Every row comes from one small tree of marks. Brackets hold a mark, then the marks that hang from it, in the order of their numbers. Every link used is in the known rows. Which tree was each row made from?
Known rows
{k_622 {k_38 k_763} {k_346 k_548} {k_678 k_338 k_554}}: [-121  -31  140  118 -253   30  -81   83  -33  -71  349   58  -83 -186
   77  112  -48 -161 -335 -335 -303  126  -24  -20  235  290  363  200
   78  109  194 -285  317  477  274  358  182   39   99  -33 -282 -249
  120 -439  -24 -418   -4    9 -236   -2  405  272 -381  -76  169  127
  350   40]
{k_38 {k_338 k_789} k_554}: [  33  192  163   55   58 -252 -189   -1  -15    8   33  -18  -10   -8
   20 -213  104   48 -107  166   -3  -13  -77  -91 -207  117 -148   27
  -58  -35   42   16   49  -22  152  -18  146   35 -136  102 -124   37
  -25  -97  157   27  164  134  -38 -141   48    0 -105  132 -100  148
  -96 -246]
{k_554 k_548 k_638 k_678 k_863}: [-232   17 -146  395  208   51  -29 -251  353  113   57   60 -168    9
   78   41 -210   75   -8   36 -345  283    1 -290  162 -154 -489 -145
 -114  167   65  200 -169 -153 -147 -196 -197  -96   84   77 -123   82
   99 -373  -16  327  -59  -63  -38   81  -50   15 -101 -136  213 -192
 -291  275]
{k_38 {k_554 k_638} {k_763 k_346} k_789}: [-120  115   89 -160 -270 -194  154 -163   68   12   52  307  118  165
   23  175   50 -150 -111   81 -200  -21 -392   -4  144   33  -59 -164
 -187  -26    7  194  236  100  -82    4   58  111  387  -61 -190   71
  -68   89 -172   31   48  157 -266 -577  -41   28 -459  -22 -244 -221
   39 -136]
{k_38 k_338 {k_763 k_346 {k_622 k_678}}}: [  19 -179   96 -162 -198 -158  -78   53  -51   66  215  154  204  158
  -78   38 -141   90 -251  159   51  176 -178  153  -85   32    9  136
  288  -41  101  -28  213  184   22   72  355   36   57  -15 -161  -80
  -43  126  268 -149   12  102 -272 -187  -61  278 -353  332 -214   94
  228   32]
{k_554 {k_346 k_638} k_548 {k_678 k_338 k_789} k_863}: [-335  -33 -303  246  125  472 -139 -129  244  104  167   54  -39  186
   13   96   -3  -13  -71  -11 -143   89  254 -643   24 -212 -247  -50
  -25  343  120  219 -199   54 -172 -281  319   37  -13  138  300  287
  427 -799  -79  214  320 -159  -41   22  104   90 -364  -78   91   95
 -406  236]
{k_453 {k_678 {k_863 {k_554 {k_346 k_638}}}}}: [ 291  151   75  -30    4   26  126  241    2 -216   41  121   86 -115
 -151 -105  139   95  310  120  129  251   62 -378  -40  -43  -20  293
   75 -133    9  411   74   11  397   61  -52  175  -33  -64   83  119
   -5 -299 -242   -3  -82   -9  262 -116   -2  115  -27   48  -42  -21
 -501  248]
{k_338 {k_554 k_346 k_548} {k_789 k_38}}: [-121  105  -10  213  123  -44  -34  -15  162  156  -28  136   61  259
 -132  -83  245  194  -37  -67  -72 -281  166  -12 -127 -182  152   27
 -191  149   73  141 -300  173 -339   11 -148 -294 -248   67  -32   48
  285 -277 -118  378 -273 -314   61  230  281   38  107 -138  103 -127
  243  -26]
{k_789 {k_38 k_338} {k_763 k_622}}: [ 157 -183  -29 -122  107 -161 -148  -42   -8  139  -60   68  115  343
   70  -84 -176 -117 -157  186   39   99 -104  145 -296 -103   82 -137
  129 -217   45   65 -185  -41 -127 -130  341  -65 -296  135   -3  -72
   56  152  210  203 -214 -118 -201  128  108 -123  -78  124 -125   37
  147   95]
{k_338 {k_453 k_678} {k_789 k_763}}: [ 350  145   29  139  158 -197  -53   91  140  -74  141 -150   84  -13
  -19 -110  -21  234  126   17  167  -52  118  -10  -85 -150  131   17
   21  -71  151  111  -63 -277 -401  155   23 -132 -321   28  -24 -142
   70 -132  100   81 -272 -101   66  -77 -169 -112  144  -76   34  102
  110   77]
{k_863 {k_678 {k_554 k_548} {k_789 k_763}}}: [ -74 -108  -17  -31   59  148   52  -93  128 -132  386   13   13  279
  -73  187  -19 -417 -351 -344  -74 -129   26  -60  256 -106  -50   82
 -307   93  -70  -39  110  223 -323  237   93 -162  -30  170 -350 -314
  163  -61   47  254  118  -79  -75   53 -193 -141 -171 -273  143 -189
  -94   41]
{k_863 k_554 {k_678 k_338 k_789}}: [-124    1  127  -47  136   99  -39  -66  -44 -220   61   13  -64   92
 -134 -137   77 -467  -81 -189  327  228   62  -27   33  -42 -211  428
 -107  -20   10  198  110  207  185   10  116  -64  -45   85  -47 -162
  -47   66  -18   46  118 -117  115 -100 -133   12 -275 -101   -3  249
 -381  -32]
{k_338 k_453 {k_789 {k_38 k_763}}}: [  72  120  151   88   16 -152  -72   66   71  297  -47  108   77  243
   94   64  -12  -11  -73   25  191 -109  -64  203 -175  -75  147 -170
    6   29  317   53 -135 -149 -193   -7   95 -100 -220   62   15  -42
  305  -38   64  229 -376 -369  -86    6   53  -75  146  117 -163  280
  504 -140]
{k_554 k_346 {k_638 {k_327 k_340}} k_678 k_863}: [ -20  -26 -291  197   27  374 -145   32  395 -189 -371  141 -182 -239
   51 -124  -40  350  482   46 -117  214  122 -257  154  -77 -289  -95
  206   43    9   75 -338 -292   60 -193 -221 -246  121  -78  139  140
  263 -342 -141  260   57   75   84  180    6  120   51 -106  150 -218
 -374  136]
{k_863 {k_554 k_548 {k_678 k_789}}}: [-126  237   54  -49  282   56  -37 -143  252 -144  222  -53   -4  138
 -183  139  -87 -292 -244 -201  -32   66   56   -9  127  -81 -175  393
 -127   98  -73  153  -32  102 -103  -30  -29 -137   47   78 -144  -50
   52 -218   27  405  125 -196   82    7 -214  150 -251  -54   74  149
 -428  120]
{k_638 {k_327 {k_863 {k_554 {k_678 k_789}}}}}: [ 124  239   86 -186  162   73 -135 -134  230 -163  -58 -184 -178  -27
 -134   94  -85 -247   97 -226  113 -131  152  121   86  -46 -174  395
   53  -44 -139  -82 -116  -91  217  -31 -189  -13  -36   84 -102  -13
   70   33   55  135  149 -181  191   77 -340  126 -136  -60   45   86
 -375  -66]
{k_453 {k_678 {k_554 k_638} k_789 k_863}}: [ -60 -122 -199  174   78   72  219  187  298 -178 -134  176  111  -36
 -117  -91  129 -174   54  134 -167 -102   49 -557  201  -93  -79  -64
 -275   80 -112  172  191  -34  -27  166  -33  311  -57 -144 -335   -7
  135 -391 -228 -232  110   60  350 -260 -288 -126   16 -278  255  -84
 -182   76]
{k_38 {k_554 k_346 k_678}}: [  -6  233  -16  -54  162  203  -97  -41   81 -213 -100    9  -83 -312
   74   49  -34  158  116   52   -4   69  -55  -64  -43   40 -116  180
   10  169 -182  140 -318   81  138   32  -39  -42   54  -29   40   10
   -2 -230  -95  168  -24  -25 -102 -102   -9  214 -268  312   27 -135
 -392  -62]
{k_338 k_453 {k_554 k_548} k_789}: [  51  156  248  528  134 -294   47  -22  171   25  129  -11  -40  231
 -101  -44  165  214 -308 -202    5 -333  174  -56  -53 -253   34 -113
 -105  148  257  114  -60 -231 -432   88 -165 -342 -136  -90 -277    7
  282 -403  123  253 -100 -191   -5   48    8 -167   46 -138  102   23
  299   52]
{k_638 {k_327 k_346 k_622 k_763 {k_863 k_554}}}: [ -17  -40  159 -114  -52  130   -6 -208 -266  -61  -20 -276  -44 -264
 -204 -230 -136  -33  271 -211  133  -81  272  349   98  223 -254   72
 -107 -141  -42  -76  108 -155  349  183 -538 -252   67  -41   14 -132
 -141  452  146 -199  130  149  192  332  -19  105  283 -105  -44   37
  -33 -172]
{k_346 k_548 {k_638 {k_327 k_340 k_622 k_763 k_863}}}: [ 238 -268  153   26 -274   72 -126 -100  -79   74   77 -530 -119  -64
 -147   89 -110  -22  192 -117  -33 -248  306  118   14  118  -99 -406
 -158 -156   24 -180  201 -361  304  -63 -125  -95  202 -165   38   91
   48  196  256 -109  549  151  170  181  202  -19  437 -407    8  -64
  139  -27]
{k_340 {k_346 {k_548 {k_678 k_338}} k_638}}: [  59  110 -144  132  223 -100  -71  -20 -178  176  212 -368   66 -129
  -13  115  -75   93   -9   90  104  119  -77 -311 -150   -3  219  125
   17  -62   56   26  -52  -57  -25  -19   30  360   14 -126  252  185
  -17 -301   23 -234  433   29 -302    6  200  -41 -142 -136  -68  -24
 -161  192]
{k_638 {k_327 k_340 {k_346 k_548} k_622 k_863}}: [ 268 -373   10   12 -189  -32  131  -36 -184  143  -68 -385 -193 -341
 -191   26 -166   80  216  -27  -15 -270  198  152   -6   70 -103 -192
 -174 -152 -109 -379   38 -373  385   95 -359 -214  150 -214  106  -15
   88  344  288 -348  263  160  227  430  173   -2  445 -394   32   68
  181  -63]
{k_340 {k_346 {k_638 k_327}}}: [ 166  154   47   19    8  -32    7   47  -84   98  -82  -94 -109   19
  127  -42   27  240  163 -118   19  -34 -193 -179   -8  -34  248  206
  216  -58   38   -3  -83 -152  134  -26  -42  291   83  -26   62   82
 -125 -203   47   26  114  108 -228   77   99  -36  161    5 -276  -75
 -171   29]
{k_622 {k_38 k_554 k_789} {k_346 k_548} k_763}: [  30  317  410 -131 -164 -131   74   56   26   19  395   97  -24 -248
   61  188   94  -46 -391  -63 -275 -105 -205  270   97  292  240  -78
  -12  -74  221   39  169  317  239  120  -38   58  210  190 -309  -96
   31  -82 -219  -94 -144   92 -112 -296  398  254 -255   36  -41  -28
  189  -92]
{k_622 {k_678 k_863} k_763}: [  84  -19  218   73   37   16   82  155   27  -91  112  166   18 -141
   55   -1 -113   21 -224  -33  -63  241  -40   42   78  -38 -140 -179
  116  -10  284  -43  186  243  261    3   86  128  -45  184 -303 -125
   80    7  -62 -192 -131   53  157  -94 -157   -6  113  238  -21  -21
    9  -13]
{k_340 {k_346 {k_548 k_678}}}: [  81  222  -37   45  278 -225   52   30  -79  174  156 -430   94 -303
  -48  124 -158  163  -55  142   46   54 -153   61 -104   35  121  196
   57 -118  -45  -51 -118  -41  -56   81 -247  124  -13  -78   -5   19
  -79   55   54  -87   82   77 -196  113   21  112   18   15   31 -168
   39   78]
{k_38 {k_554 k_346 {k_678 k_863}} k_622 {k_763 k_327}}: [-206  181  179 -208  -74  152 -144  -44 -169 -271 -244  273  -49 -186
   56  309   -8 -123  -30  119 -162  -90  -40  -62 -162  304 -219 -185
   57  126   54   42 -167  184  262  -28  135  -15   53  -26   16  101
  134   63  -58   56 -132  128  -93 -193 -216  -41 -402  691  151 -257
    9 -182]
{k_789 {k_38 k_622 {k_763 {k_327 k_340 k_638} k_346}}}: [-302 -243 -255 -522 -488 -192  -72  -65 -238  253 -412  435   13  329
   78   22  135 -228  124  286  -29  -17 -187  237  -51  131   70 -203
  -37    3  -71 -125   -3  113  -71 -222  180   71  233 -163  271  125
 -275  602 -179  -38 -111   51 -149   -8   20 -241   99  140   56    6
  427    0]
{k_346 {k_548 {k_554 k_678}}}: [ -54  204  142  160  469 -139 -114  -31  108   20   84 -331  -60 -138
 -175  392 -227  -13 -140  -50  -35   96   70    9 -111  124   20  -30
 -137   82 -172   67 -136  -53  -17   32 -105  -71  -27   53 -145 -258
  -69 -118  197  274  139 -114  -47  -60 -119  137 -235  104  174   42
 -310  176]
{k_554 {k_548 k_346 {k_678 k_338}} {k_863 k_340}}: [-370   29 -245  499  285   26  307 -204  108  215  305 -203  111 -368
   13   -9   64  117  -44  275 -122  246  225   22  102 -153 -183   81
   75  135   74   24 -274 -175 -372 -136   34  -90   69 -107  216  395
  -56 -248   54   82   67  177   17  212  -48  152 -333  -15  175 -133
 -111   27]
{k_453 {k_678 {k_789 {k_38 {k_554 k_638}}} k_863}}: [  72 -131 -105   39  244  -39   88   86  269   80 -223  376   29  -24
  -68 -168  128 -283  208  401    1  -23   -2 -392  140  -21   38  -85
 -323  -50 -270  222  -81  103   66   64   22  401 -217  -88 -149  278
   52   11 -270  -52 -287 -172  325 -266  -60  -96  151 -153   70 -222
 -129   79]
{k_327 k_340 {k_622 {k_346 k_548} k_678} k_638}: [  42 -137 -130   81 -298  -75 -114  -35  -97   13  130 -178   79 -336
   -1 -125  -99   13  133   26 -218   15  -24   37   34  148  196  -53
 -102 -102 -179 -266  210   79  342  102  -33 -149  236 -296   19  -15
 -171  140   70 -302  109  177  123  158  327  190  365 -150  168  129
  110   83]
{k_638 {k_327 {k_340 k_346}}}: [ 148   14   17 -108  -63 -107   22   82  -61  -74 -287 -157 -161 -131
   10 -185   12  281  192  -45   26  -12  -56   37  133  -31  109  197
  240 -111   46 -188  -50 -200   40  -41  -71  -67  137 -202   42  -50
  -87   37   58   -9   74  275  -38  297   36  -66  249 -139 -111  -38
  -12  -27]
{k_789 k_38 {k_763 k_327 k_346 k_622}}: [ -95 -242 -268 -186   25  -60   66   24   28  210 -193  236  120  433
   51   33  -94  -30   43   46  121  -84 -339  233 -224 -133  206  -77
  229   37 -166  -67 -235   95 -297 -111 -191  -49 -248  238  140 -203
 -376  529  -45   -5 -446 -116 -273  143  -39 -195 -132  162   39 -132
  346  101]
{k_789 k_38 {k_763 k_327 {k_346 k_638}}}: [  14 -146 -336 -159  -64   14   89    6  -47  263 -125  271   60  484
  201   62  -24  -58  175  -23   79   38 -271  -37 -124 -108  217  -65
  170   74 -186  -72  -45  190 -136 -100 -113  155 -216  330  224   32
 -324  312 -242   63 -185 -159 -424  -32   66 -236   34  -25 -181 -109
   65  101]
{k_554 {k_346 k_548 {k_638 k_327}}}: [ 237   73   48  266  -29  112  -28  212  194  118   40   -5  -92  -59
   -5  133   71   83  107 -156   29  -47  -86 -177 -183  -96  217   17
  152  -55   44   78 -234  -68  326  -28   -7   59  147   58   59  195
   67 -382   23  137  267  -79 -113  -38  292  185   41   42  -61 -163
 -188   73]
{k_327 k_340 k_346 k_638}: [ -18 -110 -205 -120 -310  -63   71  169 -141   51 -202  152  -28  -84
    4 -227   97   47  153  170  -70   79 -128 -101   63  -77  -28 -124
 -142  -90 -135 -105  127 -186   87 -115   61   82  315 -219  333   54
 -109  133 -102 -266  151  121  203  164   94 -112  415 -148  -52  289
 -101   77]
{k_789 {k_38 k_338 {k_554 k_548}} {k_763 {k_327 k_340}}}: [  98 -127  -76  -99    7 -134 -157 -163  -42   75 -116  298 -157  231
  -34 -215  -14 -360 -117   57 -145   44  131   73   34  115  -77 -134
  -63   -5  -66 -253  -18   67 -130 -146   94 -304 -125  130  -20  157
   -9  284  -79  254  128  102 -293  196  208 -410  -15 -231   17 -139
  -21   58]
{k_38 {k_554 k_548 {k_678 k_863}} k_622}: [-108  -27  264    0  174 -192 -126 -248  -15 -153   70  144 -225  -72
   29  280  -89  -75 -286  195 -209   28   -1 -192   14  110 -258 -106
 -206   25  -27   81 -233  124  104   63  161   19  100 -191 -168  101
   50  -90  203  189 -131  -21   92   -3 -154  -77 -278  403  224 -316
  -72   42]
{k_38 {k_789 {k_763 k_327}}}: [ -65  221  127  -19 -102   -4   65 -112  -26  -59 -100   75  -26  193
   67   68  -10 -313 -222 -142 -297 -109 -161  135 -258   34  -43 -118
   15   16   79  -42  122  -42 -158 -210   -5 -162   21  343   12 -162
  -60  310  -74   15  -26   79 -132 -143 -162 -324 -172    3  -49  114
  113 -187]
{k_338 {k_453 {k_678 k_863}}}: [ 242  -34  179  330  136 -191  190  188  109   -7 -128   57 -119 -218
  -35 -149    8  131   39  273  143   95  176 -228  -38 -163 -116   -3
  130   -2  174  159  -38 -216   66  125    6    6 -162 -186 -132   92
  111 -156  -20 -186 -255  -88  220  -51 -212  -99  150  111   82   63
   65  141]
{k_548 {k_346 k_638} {k_678 k_554 {k_863 k_340}}}: [  -3  122 -212  228  103  134  420  221   13 -101  206  -71  337 -303
  112  302  220  169   66  213  -21  -77  -71 -183   26  -11  227   21
   53    9 -210    5    2 -184  -23  148  -63  362   90 -227  103  294
   17 -323  -98 -109  211  114  123  -93 -230   79 -132  142   -9 -130
 -178 -126]
{k_638 {k_327 k_346 k_763 {k_863 k_340 {k_678 k_789}}}}: [  16  -67   38 -117  -91  353   30   45  -30 -120   46 -115  -64 -182
 -137  -77  161   10  257  -89  252 -258  398  381  262   30 -187   28
  -52  -53 -214 -254  145   41  -49  132  -46 -126  108   47  209  125
   16  502    0  -43   48  -28  538   76 -164  270  464 -114  -80  -14
   21 -347]
{k_622 {k_38 k_338} k_346 {k_763 {k_327 k_340}}}: [-111   91   41 -132 -359   51   41  201  -88  -80 -129  128    4 -212
   63 -346  120   81  -69   18 -147  127  178  233  135  244  -92    4
  485   80  425 -239  272  185  172  -16   44 -164  -63  213 -166    3
  -72  -53 -345 -233   91  326 -241   39  300   47   97  -26  -27  258
   48  -98]
{k_763 {k_327 {k_863 {k_678 k_554}}} {k_346 k_548 k_638}}: [  87 -187 -141  -28 -262   21   92   68 -139  181  154   11 -178  103
  -40  328   58  -71  116 -190  156 -252 -131 -105  -24   44 -145  107
 -110  200 -296 -157  252   84  327  116 -575  152  116  155  -61 -146
 -213  225 -167 -337  343  -72 -174  -98  -31  -90 -134 -254  211 -182
    1   53]
{k_638 {k_327 {k_763 k_346 {k_622 k_38}}}}: [-243 -143  204  -63  -97   91  -35  197  215   70  -49   53  -73   93
  -56 -114   91  213  -69  -46  140  -14 -103  308  130   97  197  110
  396  -65   70  -26 -133  115 -111  110 -130   12   51   33  -84  -84
 -307  205  131 -164 -173  -26   -7  112   40  298  -59  296   12 -197
  408   -9]
{k_863 k_340 {k_678 {k_554 k_346}}}: [  -2   43 -100    8  -35  342  206   80  -41 -378  -39   12  -26 -250
   77  -20  206  183  132 -146  107   35   98  169   78    6  -96  217
  -23  155 -180   59  -59   78   36  181  -96 -243  168  -77    4 -144
  -25 -125 -166  206  -84   60  229  -30  -25  204  -61   63  112 -111
 -240 -192]
{k_340 {k_346 {k_638 {k_327 k_863}}}}: [ 297  123   49  -68 -143 -133   11  -66 -152  198 -102 -265 -175  -22
  122   -2  -45  211  239 -115   18 -177  -51 -106   64 -109   71  122
  179  -98   34 -136  -38 -259  205  -60 -148  297   66  -54   50  152
  -67 -121   38 -134  118   82 -138  133   76  -85  190 -124 -203 -170
  -84   -8]
{k_622 {k_38 k_554} k_678 {k_763 {k_346 k_638}}}: [ 166  -25  159 -276 -127   99   98  144  -52   12  358  335  -29  -71
  202   61   62  185 -151 -122   88  259 -245   82  345  232  280  122
  123   70  -45    8  199  367  212  218  -71  498  107  190 -222   24
 -225  -64 -185 -213 -129   -5 -249 -423  197  220 -132  174 -273 -194
  -91  103]
{k_863 k_340 k_554 {k_678 k_338}}: [  24   65  124   16  132   25   76 -134 -149 -408   27  -69 -159  -85
  -25 -188  115 -138   83 -190  290  399  126  252   57  -16 -229  386
    0  -86  -34  138  100   80  184  -26   63 -219  111  -57  118  -74
 -281  140  -15  197  -57   29  291  -33  -58   76 -185  -58  -12  161
 -456  -50]

Which tree is each row?
[ -65  111 -131  -17  101  -29 -125   19   48  175 -184   86   47  323
  100  -63   -1 -137   85 -101  -27 -132 -156  160 -295   -3  128 -116
   -3   28    1 -154 -136   62 -228 -157 -162  -93 -420  435  143 -178
 -119  346  -63  128 -346 -187  -70  168   -1 -300  194    1   40   95
  283 -170] | {k_338 {k_789 k_38 {k_763 k_327}}}
[ 284  298    0 -281  -15 -297  245 -151 -293 -202  -92 -415   -5 -152
   76 -117  -69  232  185 -149   86   57   25  351  210  -96 -181  266
  149 -198 -143  -69  201 -206  108 -113 -273 -100  139 -179   64   51
 -281  109  -74  124 -226  249  251   73  -73   87   49 -117  -50  -78
 -204  -56] | {k_327 {k_863 {k_340 k_346} k_554}}
[  47 -186  275   57  -47 -194  -23  -15 -152 -135  -82  189  -82 -103
  156   67  -95  -31 -205  175 -100  208  -57  -65 -118   89 -103  -56
   38 -105   43   -2   18  142  306   85  215   99   12 -104 -169  -34
    4  108  236 -138 -380  -12  209  -87 -121  -35   25  453  107  -83
  251  -78] | {k_38 {k_622 {k_678 k_863}}}
[-133    9  194  -47 -128  172   -8  116   62   16   83  167  198  187
 -127  158  -37 -405 -337 -138 -114 -214 -206  198 -168  105  150   -4
   60  185   47  -95  151  -14  -83  -92  173  143   31  198 -126 -195
   -3  251  172 -157 -150  -12  -14 -196 -203  -26 -173  262  -10  277
  323 -105] | {k_38 {k_763 k_327 {k_622 {k_678 k_789}}}}
[ -19  -11  -57  -35  -49 -212   15   98   87  369  -32  187  149  338
   77   85    6  187   19   96  331  -93 -146  186  -72 -154  168  -76
  143   64  204    8  -97   50 -290   72   -2 -109 -211   33   60  -10
  145   66  -22  139 -364 -336 -205  -42    4   52   26  147 -188  141
  570 -105] | {k_338 k_453 {k_789 {k_38 {k_763 k_346}}}}
[ -34 -406  211 -127 -286  154   59 -226 -332  -46 -161 -430 -363 -284
   10 -205  -55 -184   90  -60  103  113  408  185  194  182 -355   68
 -128  -57  113 -214  145  -93  299   70  -50 -179  -56 -156   27  -67
   74  295  139 -444   33  -11  213  273  169  -82  131 -346   75  121
  145 -123] | {k_327 k_340 {k_622 k_38} {k_863 {k_678 k_338}}}
[ -48   67 -169  -30  226   54  179  114  184   86  340 -257  601  -80
  -80  307  -80 -154 -146  181  108 -212 -230  158 -117 -185  325   72
   99 -134 -129   93 -286 -188 -518   72  132  163 -171    9    0    4
   14   72  210    3  -48   -7 -203  -61 -310  111 -317  229  -16 -146
   89  -36] | {k_548 k_346 {k_678 {k_789 {k_763 k_622}}}}
[   0   91 -186 -224 -236 -187  -14   74 -179   24 -286 -122  -21  -57
   89 -249   46  153  155   93  -73   52 -175  -84  151  -86   25    7
   28 -144  -70  -96  132 -170  -11 -233   58   93  261 -299  190   74
 -171   22 -121 -134  161  271   53  147   45 -149  324 -129  -21   43
  -81   94] | {k_327 {k_340 k_346} k_638}
[-288 -127 -204  168 -124  210 -183  101 -179   86 -195  444  -50  -96
  -72 -299   95 -167    6  -28  -11    2 -159 -133 -222   86  151   39
  -29  153 -137 -152  -16  -32   78 -154  -69  205  157  -24  417  -12
 -273  175    2 -696  120  -13  127   90   71 -219    1  210  181  362
   46   81] | {k_763 {k_327 k_346 k_638} {k_622 {k_678 k_338}}}
[  42  254   19  176   75  191 -144  224  122 -273  -31    7  111  161
  -28  201  219  456  146  -31  -51 -274   90 -512 -223 -113   48 -131
   19   63   11  188  -11   67   27  -41    2   81 -257   30  140  115
  454 -544 -116  114   65 -205  206  -52  -90   69   15  135  -25   -5
 -174   -1] | {k_338 {k_554 {k_346 k_638} {k_678 k_863}} k_789}
[  42   32  235 -246 -152 -237  -16 -280 -185 -163   31   19   38  212
  167  233  -76 -192 -328   64 -260  -15 -145  165 -254   47  -10 -188
 -139 -202  113  177   -3  -55 -190  -72  378 -102  143   37  -43 -169
   57  190  205  224 -227   70  -72 -244  -97 -203 -247  169  -64  -23
  244 -155] | {k_38 k_622 {k_789 k_763}}
[-275  -99 -166  358  273  343 -170 -349  166 -151 -327 -159 -212 -241
   11 -156 -150  -68  252 -159  -72   97  193 -200   -9   44 -163   19
  -75  113   58   30 -313 -140   73    4  -99  -82  -24 -147  -14   79
  -18 -279  127  -60  412   -6  -84   54  -62  -33 -108  -84   78  -29
 -387  -60] | {k_554 {k_638 {k_327 k_622}} {k_678 k_338}}
[-272 -130  -48  -94 -274  110 -100 -107 -143  -50 -181 -274   65  -75
  -25 -304    0  -99  107   84 -132   21  136  129   62  117 -201 -365
 -229  -60  -14  -11  217 -168   19 -160   86 -147  250 -255   99    3
 -183  291   41 -121  358  270  220  127   25  -86  441 -114   60  131
   47  -71] | {k_327 k_340 k_622 k_638 k_763}
[  35 -267    2 -145  -89  256  186   25 -179  -77  -50  -75    7 -304
 -134 -149  -52  197  140  -77   36  -66  134  249   87  124  -24 -209
  -68  -11  196 -151    0 -211  147  118 -180 -130  134  -62   13 -197
   34  232   90 -166  224  320   67  299   66  -45  435 -180 -189  203
  -64 -102] | {k_638 {k_327 k_340 k_346 {k_622 k_763}}}
[-117  301  -40  -74  538  -58 -112   28   23   42   51 -449  138  -92
 -192  399 -211   52 -139  -90   41 -144   55 -123   49  128  187   97
  -86   62 -293   -5  -23   31 -236   14  -86   49 -104    6  -84 -169
   63 -206  126  241  215  -17  -67 -112 -193  192 -184   40  100    2
 -260  137] | {k_340 {k_346 {k_548 {k_554 {k_678 k_789}}}}}
[-278   54 -111  -14 -181   77  -86   99 -118  118  -80  116   67  -67
    6 -263   67    0   81   95  -60   72  -64   -5   53   15 -106 -197
 -151  -32  -71   33  153   58    3  -72   20   96  240  -37  248   49
 -201  164 -134 -242  179   66  135   42   40   38  383   91  -23  142
  -15  -21] | {k_327 k_346 k_638 k_763}
[ 255   13 -177   18   95 -250   34  126  155   -1  152  -71  160   84
  -30  -87    1  435  218   90  309  -35   32  -30   23 -221  151  109
  156  -36   32   65  -28  -83 -497  237  -82 -140 -311    3   19 -114
  -93  -29   11  -12 -264  -71  -55 -123 -218   17   22  -48   10  -30
  176  114] | {k_338 {k_453 k_678} {k_789 {k_763 k_346}}}
[ 184 -262 -335 -277    4  112  -10   51   82  175  181  288  233  493
  192  145  -83  -95   19  -25  155   75 -196 -105   90 -144  437   75
   51  -19 -350  -84   79  399 -205   81  234  300 -228  244  119   60
  -17  139  -81   96 -237 -332 -218 -223   31   67   58  -50 -296  -58
   93  112] | {k_622 {k_678 {k_789 k_38 {k_763 {k_346 k_638}}}}}
[ -68  -49   29  140  214   25  -80  -93  -85 -177  -92   12 -122  203
  -24 -157  360  144  134  -43  217 -107  273  168 -146  -45   94   87
 -228   42  -90   40  -63  170 -228  -29   93 -155 -298   -2  207  -22
   64  153  -31  234 -271 -271  378   96   79  -46  145 -232    4  160
  108 -182] | {k_863 k_340 {k_678 {k_338 k_554 {k_789 k_38}}}}
[ -93  -38   37 -194  -34  -45  -49  -12   23  294  -60  121  135  324
   13  -21  -29 -423 -262  208  -36   30   57   67 -120   -2  -47  -52
   -5  -14  163    8   99  190    6 -119  587   88 -187  181 -114  156
  319   31   20  214   69 -136 -194 -138   26   63  -24   32 -300  300
  151 -149] | {k_678 {k_789 {k_38 k_338 k_763}}}
[  58 -175  123 -265   58  -31 -111 -140 -180   61   15  318   12  -43
  181   69 -120  -32 -160  118   52  236  -26  391  -91  157   90  -37
  -97   20  135  132 -200  233   69   42  157  154  -35   94 -164 -174
  -16  212   35  146 -463 -175  -47 -124  108    2  126  305  -14  -10
  232  -42] | {k_789 {k_38 {k_622 k_678 k_763}}}
[ 190   -6   -1 -124 -173  -68 -117  189 -187   -7  106 -331  100   56
  -22   85  -49  291   87  -24   17   10  -55  -94  105   46   82 -193
    8 -154   -4   34  369 -111   14 -162   48   58  252 -174  190   12
  -32  -92   -7   38  381  232  -42  -12  266   47  337 -267 -107  -26
   51  150] | {k_327 {k_340 {k_346 k_548 k_638}} k_763}
[  14 -153  -45  411  192  -43   74 -119   87 -128  -14   -2  -30  384
  131 -125  -20  -69 -313 -167  -12  -95  267 -341   30 -349  -95 -457
   68   77  184  104   66 -215 -402 -140  255 -224 -325   43 -133   23
  465 -361   61  126 -104   22 -161  -45 -169 -385 -264 -233   66   22
  168  239] | {k_678 {k_338 k_453 {k_554 k_863}} {k_789 k_763}}
